Rows lie near named flat spaces through zero. A row that begins with a name and a colon came from that space; any other row is followed by the name of its block's space that it lies nearest.
kironenal: [-36  17 -23   6  18  -3 -23   8   1 -14   0 -33 -20  26 -17  42  -3   5
   2   9  12 -17 -21   0  25  13  27]
tivbamas: [ 11 -21 -16  27   2  29  -9 -24   8 -28 -14  54  19 -22  46  -3  -4 -13
  -9 -11   3  -8 -14  23  34  -7  10]
totignofa: [ 32  11  35 -31  15 -34  73 -12  -5  72  15 -24  -5  50 -24  -5 -19  27
   7 -37  44 -19   8 -58  16 -24  19]
mikziro: [ -3  -3  58 -14  69   4  50   8  17  60   9 -38  28  38  35  17   4 -33
  29 -55  25 -25  40  41 -36  -9  -7]
kironenal: [  5  19 -35   6  21  -3  -9 -69 -27 -46  31   2 -22  -3 -10 -31  15 -28
 -12  14   0  -2 -33   3 -13   0 -27]
kironenal: [-33  29 -11   6   1 -25 -25  18   4 -18   0 -48 -11  24 -21  20   2 -11
  -2  25   1  -6   3   4 -12  10   6]
totignofa: [ 15 -20   6 -14  -7  12  24 -51 -23  29 -10  28 -12 -14 -15  49 -12  53
  19 -38  12 -41 -34 -16  76   4  81]
totignofa: [ -9  11  -9  22   4 -10  -8  32  26 -16 -11 -12  18  26  26  -7 -10 -26
 -15   9  17   1  15   7  -7 -12  -8]
kironenal: [-36  33 -27  10  18 -18 -33 -19 -10 -40  14 -40 -24  19 -24  19  11 -20
  -3  27  -1 -12 -20  10  -3  15   0]
mikziro: [ 22 -41  19 -11  14  41  21 -70 -25  18 -14  26  22 -49  33  33   7   6
  34 -63  -6 -47  -5  75   1   4  72]
totignofa: [ 28 -34   1 -24  47  46  43  -6  -8  37  11  -8  13   0  34 -20  -1  -9
  15 -57  25  -5   6  38 -48 -17   3]
tivbamas: [ 30 -21  16  18 -17   4  26   5  22  16 -26  47  34  -1  43  -5 -22   6
  -8 -25  20 -10  12  -9  41 -23  25]
tivbamas: [-13  -1 -16   2  16  18 -21 -27 -14 -25  12   7 -15 -17  -4   5  15  -8
   4   7 -15   1 -21  18   0  14 -12]
kironenal: [ 35 -14  -3  -5  15  22  12 -79 -31 -22  29  49  -4 -43  12 -54  23 -24
  -2  -8 -21  12 -17  16 -25  -3 -48]
tivbamas: [ -5 -10  22 -37   9  11  16 -41 -35  42  17  11 -40 -19 -52  45  11  57
  31 -18 -18 -14 -33 -30  50  26  28]
mikziro: [ 50 -10   5 -65  21   5  60 -56 -56  48  45 -38 -24 -11 -41 -53  14  14
  18 -38   7   5  -2  -2 -89 -11 -11]
kironenal: [ 31 -28  21 -21  15  35  15 -48 -28   5  26  38   3 -57  12 -49  30 -18
  14 -16 -38  24   6  33 -56   5 -57]
totignofa: [-44  15 -22  33  35  11 -43  18  21 -45  -2 -13   3  17  27  20   8 -42
  -7  20  -1  -2  -6  35   3  11 -22]
mikziro: [ 15  15  11  -9 -37 -35   7  23   2   8   3 -10  -1   5 -25 -35  -3   6
 -13  25  -7  25  21 -37 -26  -8 -28]
tivbamas: [  1  -5 104 -46  27  -9  45 -14 -14  85  30   9  -9 -17 -34  11  31  18
  44 -21 -44  13  32 -20  -9  24 -57]
mikziro: [-11   5  39  17  -4 -16   0  28  29  12 -15  14  24   8  20  13  -2 -12
   2   5  -8   1  29  -2  20   1 -15]
totignofa: [ 27  -3  17 -19  19  -7  49   5   2  44   9 -19   8  29   5 -20 -12   2
   3 -32  32  -5  15 -16 -21 -22   0]
tivbamas: [-45  12  23 -23  20   2 -28  33  -8   9  16 -56 -18  -8 -32  22  30 -11
  26  19 -41  18  21  35 -64  34 -37]
mikziro: [-24  -4 -11   2  69  32   4  -6   4   4  12 -19  -6  26  23  29   3 -19
  12 -28  24 -21 -18  30   8   4   5]
mikziro: [-19  16   8   5  36 -10  10  41  25  15   2 -45  10  49  15   8  -7 -25
   0  -8  28  -5  20   7 -20  -9 -11]
tivbamas: [-27 -18  13  -1  16  34 -27   5  -2  -4  -5  11   0 -33  10  34  19  -2
  22  -4 -34   0   0  46  -2  27  -2]
totignofa: [-29  14 -15  31  20  -2 -23  15  24 -27 -11  -8   8  27  25  26  -7 -24
  -9   8  17 -16  -5  14  29   0  10]
kironenal: [ 16  -8  17  -8 -12  -2  12  10   2  13  -1   4  12 -12   5 -23   2  -3
   1  -3  -9  14  21   4 -30  -6 -18]
tivbamas: [ 11   9  24 -24 -30 -38  34  45   8  56 -12 -40   0  35 -33  12 -23  40
   3  -8  23  -5  23 -47   2 -12  37]
totignofa: [-10  30   6  10  20 -29   5  41  26  -2  12 -38   9  47   8 -30  -2 -40
 -16  19  17  18  29 -12 -40 -14 -54]
kironenal: [ 32 -18 -36 -27  22  27  37  10 -13  26  17 -15 -16  21  -4 -34 -16  20
  -8 -29  41  11 -19 -25 -23 -23   4]
mikziro: [-12   3  70   1  50  -5  32  19  29  48   7   0  24  27  29  14   9 -28
  20 -25   1  -4  38   8   3   0 -43]
[-11  18 -14  21  -7 -20 -13 -11   7 -23  -8   2  -2  18  -2  17  -9  -2
 -11  14  13 -17 -14 -15  42  -2  21]
kironenal
[-23  -7  -6  -7  31  28 -14 -13 -12  -2   9  -4 -18  -9  -6  31  13   5
  16  -8 -10  -8 -22  21  11  20   6]
kironenal
[ 38 -13   8  -5 -46 -15  30   1   1  26 -22  19  16  -3   1  -7 -25  34
  -6 -18  19 -10   9 -28  23 -21  49]
totignofa
[-53  32  26  26 -27 -43 -43  42  29 -15 -30 -31  12  16 -10  61   0  -7
   5  35 -19 -17  26  11  28  22  26]
kironenal
[  2 -12  36 -16  24  17  14 -47 -20  23  21  36 -15 -28 -12  11  22  11
  23 -15 -28   0 -13  -4  25  18 -24]
tivbamas
[  9  -9   9 -12  15  10  17 -19 -10  16   5  -7   3  -4   5   1   4  -1
  12 -23   4 -11   2  19 -16  -2  11]
mikziro
[ -1   6   3   2 -36 -17 -14  -8  -7  -9  -7  15  -8 -17 -24   7   1  20
  -3  21 -19   3  -6 -21  25   9  10]
totignofa
[  5  -6 -31 -14  23  16  10 -14 -16   1   3 -42  -3  12   4   5  -6  -3
   6 -29  28 -23 -11  35 -36  -9  43]
mikziro
[-54  49  16  -7  -4 -40 -52 -27 -26 -32  38 -13 -58 -14 -84  17  42   3
   7  74 -66  27 -21 -40  14  51 -72]
totignofa
[  3   3   1   5  -9 -10   4   4   6   3  -7   1   5   8   1   3  -8   4
  -4   0   9  -5   2 -10  13  -5  12]
totignofa
[-28  16   0  18  23  -6 -12  38  27  -6   0 -10   0  34  10  12  -3 -17
  -8  15  10   7   4 -13  19   2 -27]
mikziro
[  4   8  12  11 -42 -30  -5  33  18  -1 -23  -8  23   4   5  -4 -12  -1
  -9  14  -1   2  30  -3  -9  -9  13]
mikziro
[ 44  -9  10 -13 -17 -10  40  41  13  29  -1 -15  29  12  20 -67 -14 -13
 -14 -13  20  27  44  -7 -75 -35 -29]
totignofa
[ 36  -5 -27  46 -13  -1   7  -7  29 -41 -19  47  43  10  68 -51 -23 -41
 -38  -2  34   0   7   5  11 -41  -8]
tivbamas
[ 15  -3 -56  13 -22   3  -3 -21  -8 -26 -14  13 -11  10  -2   7 -26  27
 -20  -3  36 -21 -42 -25  53 -15  63]
tivbamas
[ -4   9  38   7  -7 -22   6  26  21  16  -3  11  13   9   4  -5   1  -8
  -1  12 -11  13  27 -19   8   0 -34]
mikziro
[-11   7 -20  20 -25  -9 -24  25  15 -24 -20  -4   8   6   6  10 -12   0
 -13  18   5  -2   1   1  13  -2  21]
mikziro
[-44  18  -1  11   4 -12 -30  24  12  -9 -12 -30  -8  19 -13  55  -1   5
   7  15  -2 -17  -4   6  29  19  29]
kironenal
[  5  -9  24  13 -17  -2   0  -5  11   3 -16  38  17 -17  17  11  -2   4
   2  -3 -12  -5   9   0  33   1   7]
kironenal
[ 14  15 -12  -1 -15 -24  10  15   4  -3   2 -24   3  22  -7 -31 -10  -7
 -16  10  18   8  11 -19 -29 -17  -8]
kironenal

Rows lie near named flat spaces through zero. A row that begins with a name and a colon came from that space; any other row is followed by the name of its block's space that it lies nearest.
bapug-vif: [ 34  -2  -6  -7   4   8  10  13  -6  13  12  23 -22 -23  36 -17  -3 -40
   7  -3   7  12  10  -2 -38 -31   9]
katuz-fize: [ -4 -25  10 -13  10 -48  -3 -22 -22 -16  20  42   2  -2   2  17 -12   0
   4 -27 -10 -25  47  14 -42  10  -3]
redum-rele: [ 16 -26  10  -3   2 -22  35  -1 -17 -24  -1  46  15  11  50 -11 -23 -10
   0 -14  -6 -33  47 -33 -55  -9  14]
bapug-vif: [-16  15   5  11   5  -9   3  -5   7 -15 -20 -15  18  10 -13  18   1  31
   0   4  -8 -14  -6 -15  15  23   5]
redum-rele: [-38 -33  11  19  27 -36 -41 -10  10  15  27  -5  18 -12 -18 -20  10  -1
   9 -24   5 -26   1  47  37  -5 -12]
lafol-niz: [-19 -83  35   7  -8 -29 -48 -19 -46   5  42  19  39  77 -10 -29  13  -2
  14  -1 -31  -6  25   6  14  -3  -5]
bapug-vif: [-45 -32   0  11   8 -29 -40   0   2  11   1 -11  22   4 -11 -36   9  19
 -11 -28  10 -44  33  -5  28 -15 -15]
bapug-vif: [ -5  26 -14   5  12  -3 -10   4   8   2 -28  -8  -4 -36 -23  19   6  26
  -6 -25   7  -6   4   3  13   3 -15]
bapug-vif: [  2  16 -15  18   9  19  46  10  31 -21 -41   9  12 -47   0  14 -22  23
 -14 -30  20 -13 -20  21  27   7 -24]
mavar-pineg: [ 28 -56  23   5 -32  20  36 -11  14 -16  55  31   5  19  11   6 -37 -27
   8  28  -6  34 -80  75  14  20 -20]
redum-rele: [-22  26   0 -21 -17  19   0  -8   1   5   8 -43 -11  50  -8  -7  15 -11
  -4  51  -2  16  -5 -28   7  13  29]
korat-rege: [-17  19  12  17  26 -42 -64  10   1  27   8 -39   2   3  10 -19  32   6
  22  17 -13 -28  14 -52 -15 -15  39]
katuz-fize: [ 51  14   3  25  14  28  -4  31 -11  20 -19   4  -1 -15  31 -11  17 -19
  23   5 -12  30 -19 -31 -12 -34  18]
bapug-vif: [  0  -6   8  -2 -19  -4 -23  13  -7  12  10 -23   1  41  30 -35   9  -3
   0  36  -8 -12   9 -68 -25 -16  29]
lafol-niz: [-25 -33  -7 -15  11   2 -26 -12 -16  26  31   8  -8   3 -19 -33  17 -39
  -2 -24  15  10  32  52  25 -26 -16]
mavar-pineg: [ 10  -9   6  -5  18  11  26  -1  12  13  41  11 -15  -5  45 -36  -3 -75
  17  19  14  11  -7  33 -15 -26  29]
redum-rele: [ -7 -15   7  -5 -15  -4 -18   9  16  21  42 -23 -13  20  34 -47   1 -33
   2  40   9  -9 -15 -19 -15 -21  24]
katuz-fize: [ 11  10  -4  23 -11  24  19  16  16 -14 -40  -9  18 -10  -7  14 -10  39
  -9  -4   0   2 -37 -13  30  11 -18]
mavar-pineg: [-47 -27   6  37 -15  30 -14   0  33  -2 -14 -45  44  24 -54 -10   2  47
 -14   4   6   3 -74  45 120  24 -40]
mavar-pineg: [ 17 -47  25 -23 -25 -25   1 -34 -46 -27  37  48   7  51 -18  41 -16   6
   8   5 -36  18  13  23 -35  36 -12]
mavar-pineg: [ -3 -41  30 -16  -8 -60 -24 -30 -29 -14  54  30   4  40   2  19 -10  -1
  15  13 -30 -16  23   4 -51  25  12]
redum-rele: [ -3 -13  13  -2   5 -13  -7 -13 -28  -8   1  13  15  32  -7   9   8   4
   9  -3 -20   1  26  -9  -7   8   7]
katuz-fize: [-31  12  -8 -29  -8 -49 -43 -17 -10   1   8 -12 -19   0 -31  20   6  33
 -14  -8  -2 -30  46 -23 -30  18  -4]
korat-rege: [ 12 -12   3  27  27  17  13   8 -43 -12 -63  32  46  14  -3   0  16  22
   6 -51 -18   0  51 -27  22 -17 -10]
lafol-niz: [-23  25  18   5  20 -25 -16 -22  15  -2  26 -30   0  12 -23  29  13  -1
  23  34 -15   5 -33  26  14  36  27]
korat-rege: [-60 -43  34  24 -17 -59 -58  -7  26   1  42 -50  37  59   5 -37  -2  39
   1  43 -13 -65 -25 -38  20  21  19]
mavar-pineg: [ 22 -22  23  37  -5  -7  -1  22  44   9  38 -12   7 -14  51 -29 -20 -17
  19  38   0 -12 -81   3  -3 -10  18]
redum-rele: [ -8 -22  18  46   0  27  28   5   7 -26 -40  -5  62  33  -9   2  -8  41
   1  -3 -14  -3 -42   0  70  20 -14]
katuz-fize: [  6   1   2   3   6  37  35   3   5   2   3  -2   4  17  23 -23   2 -41
   7  19   7  22 -13  11  16 -13  18]
mavar-pineg: [-15  15 -19   2 -20  -8 -15  20  18   0 -36 -24  -1 -20   0 -10  -7  50
 -29 -12  16 -40  13 -57  -4  -5 -15]
mavar-pineg: [  4  -6  -1 -12  -6   8  14 -15  -5 -10  10  17  -7  -2 -23  25  -8  -4
  -2  -6  -1  22 -11  45   8  18 -18]
korat-rege: [ 21  -8  -7  -8   4  15  51  -2   3 -15   1  40  -7 -25  23   2 -23 -29
  -4 -19  14   6   7  33 -17  -7  -9]
korat-rege: [ -7  36 -19  27  24  12 -23  38  31  32 -34 -43  -4 -44  23 -44  22   0
  -2  -7  24 -22  -3 -43  19 -43  14]
katuz-fize: [ 12  -6   9  33  24  39   3  21   9  25   2 -16  16   6  27 -44  20 -44
  23  16   2  26 -37  12  42 -35  20]
korat-rege: [-56 -31   6   2 -11 -18 -21 -11  23   3  27 -30  16  28 -14 -32  -3   9
 -14  12  13 -33  -9  16  40   9  -7]
lafol-niz: [ 27  14  -6   6   1  16  30  10 -10 -17 -40  22   8 -14   8  20  -9  17
  -3 -19  -5   5  10 -21 -12   1  -7]
redum-rele: [ 28 -38  11  11  -2 -15 -50   8 -23  24  29  20  -3  -8  -2  -6  10  -6
  17 -12 -17  17 -10  14 -11 -21 -15]
mavar-pineg: [-61 -38 -16 -45 -21  32  21 -30 -46 -11 -15   9  19  80 -38 -34  11 -10
 -40 -26  15   0  94   8  44  -4 -25]
lafol-niz: [-20  17 -12 -20 -16  16  25 -15  13 -15  -5 -12  -9   5 -29  22 -10  11
 -18   8  11   9 -11  24  21  28 -13]
katuz-fize: [ 37  18  16  14  26 -28 -21  10 -15  10   6  11  -6 -13  32  10  14 -14
  34   9 -25   1   7 -37 -54 -13  37]
korat-rege: [-27 -18  37  27  28 -65 -68 -11 -11  11  30 -21  29  34  -2  -6  25  15
  34  17 -34 -32   6 -24  -3   9  33]
lafol-niz: [-26 -27  12  -6   7 -16 -75 -28 -41  23  29  -9   5  34 -79  21  39  10
  16 -11 -26  36   7  53  46  14 -24]
korat-rege: [-25  11  -8 -32 -10  -1 -28 -21 -18  10  15 -18 -20  23 -46  15  20   0
  -7   9  -2  21  20  15   9  14  -5]
korat-rege: [ -6   0   2 -11 -19 -14  -3   0  15  -1  21 -13 -12   8  15  -7 -11   1
  -7  26   4 -16 -10 -20 -24   7  11]
bapug-vif: [-37  28   4  18  18  -3 -25   0   6   5 -27 -47  23  23 -25  -1  28  28
   5  11  -8 -11   0 -28  43  11  17]
katuz-fize: [ 23  18   9  15  16  19  46   7  -2 -17 -24  11  17  11  34   3  -4 -14
  14  12 -10   7  -3 -25 -11   0  29]
lafol-niz: [ 24  15  -8   8   6  18  28  10  -5 -12 -36  19   5 -20   8  15  -6  10
  -2 -20   0   6   6 -11  -6  -4  -7]
lafol-niz: [ 10  -8  25  26  28  -3  50  -9  -7 -32 -14  30  41  21  28  12 -11  -8
  22  -2 -20  -7   0   4   1  15  23]
lafol-niz: [-42 -19   5 -18  -3 -28 -69 -18   1  35  62 -34 -21  19 -33 -22  24 -21
   5  21   4   3  -2  36  18  -2   2]
redum-rele: [-14 -22  -9  16 -10  13  -8  10  19   5 -11  -7  12 -19 -18 -15  -7  23
 -17 -22  16  -8 -24  25  47  -6 -37]
korat-rege: [  9 -28  20  26  52 -20  13 -12 -18  -7   6  48  29 -16  13   3   3 -28
  30 -40 -13  -3  20  51   5  -9   3]
redum-rele: [ -1   5  11 -17  -9  -2 -34  -9 -23  18  30 -22 -14  47  -7  -3  25 -20
  15  42 -19  26   2 -21 -14   2  28]
bapug-vif: [ 12  51  11  26  43 -17  27   3   5 -22 -42   0  20 -15  22  32   5  15
  24   0 -18 -18   8 -40 -21  16  41]
katuz-fize: [ -1   8  -9 -67 -21 -46 -25 -29 -24   6  57  17 -61   1  -9  24  -4 -26
  -7  13   0   1  54   3 -88  11  10]
katuz-fize: [-29   5  12  23  22   5  18  -3  19  -8  -8 -23  30  22  10 -17   5  -6
   9  15   1 -15 -14   1  38   7  23]
mavar-pineg: [ 14 -63   9  -1 -56  14  36  12  33 -12  44  16   1  16  50 -43 -51 -15
 -22  30  19 -15 -54  11 -10  -6 -17]
bapug-vif: [ -7 -18  -7   1 -24  24   4  15  14   8   0 -14   2  10  13 -37  -7  -2
 -18   9  17  -5 -14 -13  18 -17 -10]
redum-rele: [-21 -82  25  36   5 -35 -64  11  17  34  62  -5  23   3  22 -71   2 -19
  13  -4   5 -33 -29  31  30 -36 -10]
lafol-niz: [ -6  12 -33 -37 -67  20  -2  14  20   1  -9 -27 -37  -7 -11  -6 -21  36
 -51  15  28  -8  -6 -40 -15   3 -31]
[-42 -19  10   7  32 -45   6 -14  18  -8  21   7  17  -7  24 -27  -9 -18
   4 -16  14 -56  33  17  -4  -3  16]
redum-rele
[   8   -4  -32    8   32   -1    5   17   15   15  -22   36  -16 -102
    3  -14   -8  -11  -14  -82   39  -19   29   52    6  -42  -44]
bapug-vif
[-22  -1  -9  13 -49  54 -27   8  -3  -1 -48 -52  27  46 -79  18  14  81
 -29  10  -9  33 -52 -13  98  30 -50]
korat-rege
[ 39  -6  20  20  16 -14  40  -1  -5 -29  -7  44  19 -11  34  29 -23   0
  21  -7 -21  -5  -9  -1 -36  13  12]
katuz-fize
[ 29  30 -19   4   0  28  21  31  12  10 -32  -4 -16 -34  39 -20  -2 -11
  -7  -2  18   0   4 -44 -23 -32  10]
mavar-pineg
[  8  19   4  17  36  32   6   4 -13  15 -15  -8  11   9   0  -9  30 -34
  25   2  -8  35  -3  12  32 -17  22]
mavar-pineg
[ 21 -41  25  42  11 -28 -36   7  24  13  43  11  11 -38   2   4 -10   2
  27  -4 -11   0 -75  59  18   0 -18]
katuz-fize
[-35  -7  -1  -5  13  -8 -25 -14  -6  11  10 -14   4  13 -30  -8  18  -4
   0  -9   3  -2  18  25  31   1  -5]
korat-rege
[ -6  37 -33 -39 -43  48  18   0  -5  -5 -36 -24 -27  13 -38  19   1  25
 -38   9  15  28   9 -22  12  14 -23]
redum-rele
[ -3   4   6 -20 -34   4  63 -21 -12 -56 -27  19  20  50  -1  41 -32  40
 -21  15 -15 -11  15 -34 -22  51   0]
lafol-niz
[-18   2  -2  -7  20 -17 -12  -6   1  12  15  -3  -8  -7   4 -15  10 -23
   5  -6   8 -12  26  10  -6 -12  12]
korat-rege
[ -8  20   2  13  16 -15 -18  10   0   6 -20 -19   9   1  10  -8  15  14
   6   1  -5 -21  18 -46  -7  -8  21]
bapug-vif
[ 25   8  -8  -5  -7  10  33  13   1  -9 -16  19  -8 -14  34  -5 -16  -8
  -7  -4   7  -6  14 -28 -35 -12   6]
korat-rege
[  3  11 -21 -30  -7  29  29 -11 -21  -9 -21  20 -15  -2 -25  19  -1  -6
 -18 -23  10  25  34  20   3   3 -22]
mavar-pineg
[  8  24  -6  26  -3  12 -17  31  27  16 -24 -37   1 -22  13 -16   7  21
  -1  13   7  -8 -37 -41  15 -15   6]
korat-rege
[-37 -51  16 -12 -23 -25 -46 -16  -8  14  55 -16   5  53 -12 -33   6  -8
  -3  24  -5 -12   3  10  12   2  -1]
lafol-niz
[-15 -11  -1 -15   1 -16 -20 -15 -24   1   5   9   0  14 -23   7   9   6
  -3 -16  -6  -3  37   5  -4   4  -9]
redum-rele
[  2 -16   4 -15 -10 -24 -30  -3 -27   7  14   9  -6  20   4  -7   6   2
   0   0 -12  -9  37 -31 -36  -8   5]
lafol-niz
[ 11  15 -10 -17 -14 -13 -11  -9  -6  -8  -4  10 -21 -25 -35  48  -7  31
  -8 -13  -6  11  -2  14 -17  24 -25]
bapug-vif
[  3 -27   6   4  -9  55  26  -2 -35  -5 -20  10  31  62  -8 -19  12 -14
  -1   1 -11  39   8   2  46  -8  -7]
mavar-pineg
[  0  10  -3  12  13  10   7  13  27  14   7 -15  -6 -22  25 -26   0 -26
   5  10  17  -4 -22   8   8 -19  13]
mavar-pineg
[  4  16  -5 -18   5 -11 -24  -7 -11  14  16  -2 -26 -10 -14  13  14 -13
   7   2  -3  15  14   8 -21  -2   5]
redum-rele
[-12  31   8  23  47 -12  57 -16   9 -42 -46  19  35 -18  -2  43 -10  20
  11 -28  -7 -23  13  16  14  33  12]
redum-rele
[ 36 -33  16  42  53  -8  62   9   4 -20  -8  73  35 -48  67 -16 -26 -41
  26 -51   3 -23  11  39 -16 -29   6]
korat-rege
[ 45   2 -20  -5 -25  29  -2  18 -13   5 -25  21 -19 -36 -17  24  -7  22
 -13 -25   1  33 -14   2  -7  -9 -41]
redum-rele
[ -1 -15  13   6  23 -32 -36  -9 -14  13  25  11   1  -7  -8   3  14 -11
  21 -12 -13  -1  10  23  -7  -5   4]
redum-rele
